Below are the code and all the weights of a small trained network. Each question names an input and a class and asks about switching units off, where a switched-off unit gives its printed mean instead of its output.

import numpy as np


def w(rows, s, z=0):
    codes = np.array(rows[::2]) - 128.0
    scale = np.full(codes.shape[1], s)
    scale[-1] = z or s
    return codes * scale


def norm(h):
    return h / np.sqrt((h * h).mean(-1, keepdims=True) + 1e-5)


def f(y):
    return y / 2 * (1 + np.tanh(0.7978845608 * (y + 0.044715 * y**3)))


def log_softmax(a):
    a = a - a.max(-1, keepdims=True)
    return a - np.log(np.exp(a).sum(-1, keepdims=True))


def net(x, mask):
    res = np.array(x, float).reshape(1, 5) / 4 @ E
    u = 0
    for l in range(2):
        y = f(norm(res) @ A[l][:, :-1].T + A[l][:, -1])
        res = res + np.where(mask[u : u + 4], y, B[l][:, -1]) @ B[l][:, :-1]
        u += 4
    return log_softmax(norm(res)[-1] @ U[:, :-1].T + U[:, -1])


A, B = {}, {}
E = w([
[87,205,123,236],'x0',
[130,128,127,128],'x1',
[119,129,132,128],'x2',
[142,2,174,151],'x3',
[127,128,128,128],'x4',
],0.009)
A[0] = w([
[116,186,111,149,1],'0.n1',
[135,106,161,254,105],'0.n2',
[153,170,102,141,157],'0.n3',
[111,169,124,57,15],'0.n4',
],0.019,0.0045)
B[0] = w([
[181,85,192,183,183],'0.n1',
[3,211,129,87,255],'0.n2',
[174,125,105,123,186],'0.n3',
[114,132,45,131,185],'0.n4',
],0.023,0.0092)
A[1] = w([
[157,162,64,73,87],'1.n1',
[171,185,204,207,114],'1.n2',
[190,128,104,147,98],'1.n3',
[127,251,252,62,254],'1.n4',
],0.016,0.0041)
B[1] = w([
[139,131,65,231,177],'1.n1',
[198,180,249,194,183],'1.n2',
[30,119,92,72,157],'1.n3',
[233,67,125,145,245],'1.n4',
],0.017,0.011)
U = w([
[144,118,7,173,225],'0',
[193,186,205,203,84],'1',
[146,9,142,38,11],'2',
[26,202,169,92,176],'3',
],0.016,0.0012)

Each question gives the input, the list of numbers given to net, and the class t.
The units are the neurons (one row each of A and B). Each row of codes is followed by its name. A weight is (code - 128) times the scale printed after its matrix; where a second scale follows, it is the last column's (A, B and U).
mask holds one flag per neuron, layer by layer. A switched-off neuron (its flag False) gives its mean, the last column of its row in B, instead of its output. The means were averaged over made-up inputs and are rounded, as every weight is.
A unit's drop is (log p(t) with every unit on - log p(t) with that unit switched off) / (log p(t) with every unit on - log p(t) with every unit switched off).
The circuit of an input: a set's keep is (log p(t) with only the set's units on - log p(t) with every unit switched off) / (log p(t) with every unit on - log p(t) with every unit switched off). Starting from all 8 units, units are removed one at a time, each time the one whose removal leaves the highest keep (on an exact tie, the one counted first), for as long as the keep stays at least 0.8.
circuit, biggest first: the units of the circuit, biggest drop first
k most important neurons: the k neurons with the biggest drops, biggest first
k most important neurons of layer l: the k neurons of layer l with the biggest drops, biggest first
drop of u: that unit's drop, to one decimal
input [0,6,3,6,7], class 2: circuit, biggest first -> (1.n2; 1.n1)
input [3,6,2,7,-3], class 3: circuit, biggest first -> (0.n2)
input [-2,3,5,2,5], class 2: 3 most important neurons -> (0.n1; 1.n2; 0.n4)
input [0,-7,-8,4,1], class 2: circuit, biggest first -> (1.n2; 1.n1)
input [-2,8,-8,1,4], class 2: 2 most important neurons of layer 0 -> (0.n4; 0.n1)
input [-1,-3,2,3,2], class 2: 2 most important neurons of layer 0 -> (0.n4; 0.n1)
input [-1,-5,-1,4,-7], class 2: 2 most important neurons -> (0.n4; 1.n2)
input [-3,5,8,3,-7], class 2: 2 most important neurons -> (1.n2; 0.n1)
input [0,-3,2,5,2], class 2: 3 most important neurons -> (1.n4; 0.n4; 1.n2)
input [-3,5,5,0,2], class 0: 3 most important neurons -> (0.n1; 1.n2; 0.n2)
input [-1,2,-1,-6,0], class 0: drop of 0.n4 -> 3.0
input [5,7,2,3,4], class 3: drop of 0.n2 -> 2.1
input [-2,-4,-8,-6,5], class 0: drop of 1.n1 -> 0.0
input [-1,1,5,-3,3], class 0: circuit, biggest first -> (0.n4)
input [-3,8,7,-2,4], class 0: drop of 0.n2 -> 0.1
